Here is a tiny trained network, its code and every weight. The questions are about switching its units off for an input and a class, where a switched-off unit gives its printed mean instead of its output.

import numpy as np


def w(rows, s, z=0):
    codes = np.array(rows[::2]) - 128.0
    scale = np.full(codes.shape[1], s)
    scale[-1] = z or s
    return codes * scale


def norm(h):
    return h / np.sqrt((h * h).mean(-1, keepdims=True) + 1e-5)


def f(y):
    return y / 2 * (1 + np.tanh(0.7978845608 * (y + 0.044715 * y**3)))


def log_softmax(a):
    a = a - a.max(-1, keepdims=True)
    return a - np.log(np.exp(a).sum(-1, keepdims=True))


def net(x, mask):
    res = np.array(x, float).reshape(1, 5) / 4 @ E
    u = 0
    for l in range(4):
        y = f(norm(res) @ A[l][:, :-1].T + A[l][:, -1])
        res = res + np.where(mask[u : u + 3], y, B[l][:, -1]) @ B[l][:, :-1]
        u += 3
    return log_softmax(norm(res)[-1] @ U[:, :-1].T + U[:, -1])


A, B = {}, {}
E = w([
[142,176,43,158,168,117,84,140,9],'x0',
[153,226,130,128,173,75,154,88,206],'x1',
[156,215,191,150,81,173,39,187,146],'x2',
[37,146,184,104,127,57,148,99,83],'x3',
[144,113,164,34,254,146,100,158,138],'x4',
],0.0075)
A[0] = w([
[97,74,201,126,107,167,164,116,216,16],'0.n1',
[113,5,139,129,71,138,115,254,73,38],'0.n2',
[13,176,186,63,111,80,125,72,73,3],'0.n3',
],0.0065,0.0046)
B[0] = w([
[76,73,101,86,94,147,4,86,133,217],'0.n1',
[145,236,86,79,169,19,159,174,201,254],'0.n2',
[186,11,144,184,142,115,81,186,136,231],'0.n3',
],0.012,0.0021)
A[1] = w([
[122,115,195,37,254,195,124,165,111,1],'1.n1',
[121,115,206,90,91,171,213,127,172,137],'1.n2',
[166,156,159,156,96,193,90,241,168,24],'1.n3',
],0.0068,0.0029)
B[1] = w([
[57,177,86,249,2,205,242,174,142,253],'1.n1',
[74,167,40,83,203,142,33,202,44,169],'1.n2',
[113,76,202,98,184,93,223,60,85,237],'1.n3',
],0.0095,0.0034)
A[2] = w([
[105,111,159,161,153,243,187,106,111,124],'2.n1',
[237,2,81,96,160,163,196,146,148,128],'2.n2',
[142,126,91,158,204,181,43,118,4,4],'2.n3',
],0.0056,0.0041)
B[2] = w([
[147,58,101,168,117,104,75,79,82,224],'2.n1',
[253,103,133,153,161,97,70,52,80,251],'2.n2',
[43,134,172,135,205,188,59,96,201,138],'2.n3',
],0.011,0.0019)
A[3] = w([
[105,176,242,109,116,170,131,133,63,70],'3.n1',
[100,180,66,183,181,115,101,136,80,4],'3.n2',
[112,90,165,139,149,61,117,255,108,153],'3.n3',
],0.0093,0.0031)
B[3] = w([
[135,68,2,94,156,86,149,35,22,208],'3.n1',
[35,30,194,22,122,124,65,196,238,202],'3.n2',
[240,173,156,164,180,169,142,110,194,253],'3.n3',
],0.0088,0.0044)
U = w([
[46,68,156,46,140,190,5,120,152,171],'0',
[251,82,178,226,171,133,78,130,121,237],'1',
[166,233,110,58,178,63,216,169,178,171],'2',
[126,75,86,79,190,110,201,11,4,4],'3',
[65,127,103,254,35,203,207,164,105,47],'4',
],0.01,0.0023)

Each question gives the input, the list of numbers given to net, and the class t.
The units are the neurons (one row each of A and B). Each row of codes is followed by its name. A weight is (code - 128) times the scale printed after its matrix; where a second scale follows, it is the last column's (A, B and U).
mask holds one flag per neuron, layer by layer. A switched-off neuron (its flag False) gives its mean, the last column of its row in B, instead of its output. The means were averaged over made-up inputs and are rounded, as every weight is.
A unit's drop is (log p(t) with every unit on - log p(t) with that unit switched off) / (log p(t) with every unit on - log p(t) with every unit switched off).
The circuit of an input: a set's keep is (log p(t) with only the set's units on - log p(t) with every unit switched off) / (log p(t) with every unit on - log p(t) with every unit switched off). Starting from all 12 units, units are removed one at a time, each time the one whose removal leaves the highest keep (on an exact tie, the one counted first), for as long as the keep stays at least 0.8.
units of the circuit, in order: the units of the circuit, biggest drop first
unit that matters most: the unit with the biggest drop
k most important neurons: the k neurons with the biggest drops, biggest first
top k neurons in layer l: the k neurons of layer l with the biggest drops, biggest first
drop of u: that unit's drop, to one decimal
input [8,-5,-8,8,2], class 0: 2 most important neurons -> [2.n3 3.n2]
input [6,7,-1,-1,8], class 4: 2 most important neurons -> [1.n1 0.n2]
input [2,-8,-7,-8,-5], class 1: 4 most important neurons -> [2.n2 1.n1 3.n1 1.n3]
input [-5,-7,-7,5,-7], class 2: top 2 neurons in layer 2 -> [2.n1 2.n2]
input [-2,-3,8,5,-8], class 3: 3 most important neurons -> [3.n1 1.n1 1.n3]
input [4,-5,3,0,-4], class 2: units of the circuit, in order -> [0.n2]
input [-1,1,-2,6,-6], class 1: 2 most important neurons -> [0.n3 1.n1]
input [2,4,-2,2,-5], class 4: 3 most important neurons -> [0.n2 1.n2 3.n3]
input [5,-5,-2,7,4], class 1: units of the circuit, in order -> [0.n3 3.n3]
input [-2,-7,7,-6,-3], class 2: 3 most important neurons -> [0.n2 0.n3 2.n1]
input [8,-7,-1,5,-8], class 0: 4 most important neurons -> [3.n2 1.n1 2.n3 1.n3]
input [-4,-5,8,-5,7], class 3: units of the circuit, in order -> [1.n3 3.n1]
input [7,-6,-1,3,0], class 0: 2 most important neurons -> [3.n2 2.n3]
input [1,5,8,0,1], class 3: units of the circuit, in order -> [3.n1 1.n3]
input [3,1,8,3,-7], class 3: units of the circuit, in order -> [3.n1 1.n1 1.n3]
input [1,1,1,-5,6], class 4: unit that matters most -> 1.n1
input [5,3,7,0,-3], class 3: 4 most important neurons -> [3.n1 1.n3 0.n2 1.n2]
input [-3,-4,8,-3,5], class 3: units of the circuit, in order -> [1.n3 3.n1]
input [2,3,4,-2,-3], class 3: 2 most important neurons -> [1.n3 0.n2]
input [3,-5,8,4,-4], class 3: units of the circuit, in order -> [3.n1 1.n3]
input [-8,4,-7,-5,2], class 0: units of the circuit, in order -> [0.n1]
input [-5,-7,0,3,7], class 2: 2 most important neurons -> [0.n2 3.n3]
input [0,-3,6,-5,7], class 4: 2 most important neurons -> [1.n1 0.n3]
input [-1,-8,8,8,0], class 1: 2 most important neurons -> [3.n3 0.n3]
input [8,-7,-7,-7,0], class 0: units of the circuit, in order -> [3.n2 2.n3]
input [6,-5,3,-5,5], class 0: drop of 2.n3 -> 0.3
input [-1,2,5,3,2], class 3: units of the circuit, in order -> [3.n1]
